Below are the code and all the weights of a small trained network. Each question names an input and a class and asks about switching units off, where a switched-off unit gives its printed mean instead of its output.

import numpy as np


def w(rows, s, z=0):
    codes = np.array(rows[::2]) - 128.0
    scale = np.full(codes.shape[1], s)
    scale[-1] = z or s
    return codes * scale


def f(y):
    return np.maximum(y, 0)


def log_softmax(a):
    a = a - a.max(-1, keepdims=True)
    return a - np.log(np.exp(a).sum(-1, keepdims=True))


def net(x, mask):
    res = np.array(x, float).reshape(1, 4) / 4 @ E
    y = f(res @ A[0][:, :-1].T + A[0][:, -1])
    res = res + np.where(mask, y, B[0][:, -1]) @ B[0][:, :-1]
    return log_softmax(res[-1] @ U[:, :-1].T + U[:, -1])


A, B = {}, {}
E = w([
[254,222,210,155,58,144,133],'x0',
[46,218,57,207,121,105,227],'x1',
[32,165,109,60,37,134,94],'x2',
[92,145,215,34,167,112,211],'x3',
],0.0088)
A[0] = w([
[176,129,168,162,254,74,154,163],'n1',
[122,170,177,60,180,155,197,23],'n2',
[102,178,98,29,24,128,66,144],'n3',
[150,98,105,144,195,129,149,54],'n4',
[186,52,200,58,112,180,27,87],'n5',
[172,204,168,141,93,120,127,85],'n6',
[217,127,112,192,211,121,163,127],'n7',
[46,54,79,105,222,97,106,88],'n8',
[105,165,173,83,188,136,135,23],'n9',
[98,180,113,218,95,93,217,2],'n10',
[127,184,200,94,140,149,167,152],'n11',
[106,191,86,185,88,141,231,56],'n12',
[83,180,98,86,65,108,120,139],'n13',
[94,148,134,81,63,138,92,7],'n14',
[111,144,168,64,157,85,181,36],'n15',
[159,138,83,202,60,192,89,103],'n16',
[214,226,222,156,45,156,122,19],'n17',
[136,144,76,198,135,159,22,52],'n18',
],0.011,0.0049)
B[0] = w([
[157,111,155,201,85,152,128,190],'n1',
[112,62,149,106,100,66,132,186],'n2',
[167,96,182,224,105,174,151,235],'n3',
[112,96,174,148,88,165,75,153],'n4',
[64,142,61,197,255,119,229,248],'n5',
[108,166,61,96,110,139,74,190],'n6',
[108,108,182,177,63,183,128,189],'n7',
[135,219,29,51,67,164,53,222],'n8',
[64,70,128,117,104,101,132,161],'n9',
[94,103,57,205,216,107,131,194],'n10',
[170,85,96,42,58,93,170,200],'n11',
[86,124,75,196,182,132,169,204],'n12',
[179,127,186,201,108,164,122,198],'n13',
[80,62,175,184,127,162,109,169],'n14',
[114,47,116,118,101,87,140,180],'n15',
[130,63,131,24,64,64,198,193],'n16',
[48,173,45,103,119,146,15,239],'n17',
[145,55,156,82,89,34,172,185],'n18',
],0.0092,0.014)
U = w([
[109,124,105,157,248,106,158,121],'0',
[113,153,98,89,112,148,54,130],'1',
[123,87,158,86,88,21,156,114],'2',
[124,111,206,180,105,202,118,108],'3',
[157,165,145,120,121,144,173,255],'4',
[151,154,181,93,161,121,136,112],'5',
[151,155,178,92,176,126,134,111],'6',
],0.015,0.018)

Each question gives the input, the list of numbers given to net, and the class t.
The units are the neurons (one row each of A and B). Each row of codes is followed by its name. A weight is (code - 128) times the scale printed after its matrix; where a second scale follows, it is the last column's (A, B and U).
mask holds one flag per neuron, in row order. A switched-off neuron (its flag False) gives its mean, the last column of its row in B, instead of its output. The means were averaged over made-up inputs and are rounded, as every weight is.
A unit's drop is (log p(t) with every unit on - log p(t) with that unit switched off) / (log p(t) with every unit on - log p(t) with every unit switched off).
The circuit of an input: a set's keep is (log p(t) with only the set's units on - log p(t) with every unit switched off) / (log p(t) with every unit on - log p(t) with every unit switched off). Starting from the 12 units with the biggest drops (on a tie, the unit counted first), units are removed one at a time, each time the one whose removal leaves the highest keep (on an exact tie, the one counted first), for as long as the keep stays at least 0.8.
circuit, biggest first: the units of the circuit, biggest drop first
unit that matters most: the unit with the biggest drop
k most important neurons: the k neurons with the biggest drops, biggest first
drop when u is switched off: that unit's drop, to one decimal
input [-4,3,2,-5], class 2: 4 most important neurons -> (n17 n18 n5 n16)
input [-4,-4,2,-7], class 2: unit that matters most -> n18
input [-2,-6,-8,-1], class 3: 3 most important neurons -> (n7 n1 n4)
input [6,-6,-6,-8], class 2: 2 most important neurons -> (n16 n18)
input [0,4,3,-6], class 2: 2 most important neurons -> (n16 n5)
input [-4,3,7,-6], class 3: 2 most important neurons -> (n3 n13)
input [-2,-4,-6,6], class 2: 3 most important neurons -> (n3 n2 n13)
input [4,4,-2,6], class 2: 3 most important neurons -> (n5 n11 n2)
input [-1,4,-3,-5], class 2: 3 most important neurons -> (n5 n16 n18)
input [8,2,-8,-8], class 1: 2 most important neurons -> (n17 n6)
input [7,7,4,-4], class 0: 2 most important neurons -> (n10 n12)
input [-8,-8,8,8], class 0: 3 most important neurons -> (n5 n17 n16)
input [2,-5,-8,5], class 3: 2 most important neurons -> (n7 n1)
input [5,2,-7,1], class 3: circuit, biggest first -> (n7)
input [0,4,1,-6], class 2: drop when n5 is switched off -> 0.7
input [7,2,2,-4], class 1: drop when n17 is switched off -> 1.7
input [-3,-1,-5,4], class 3: drop when n7 is switched off -> 0.1
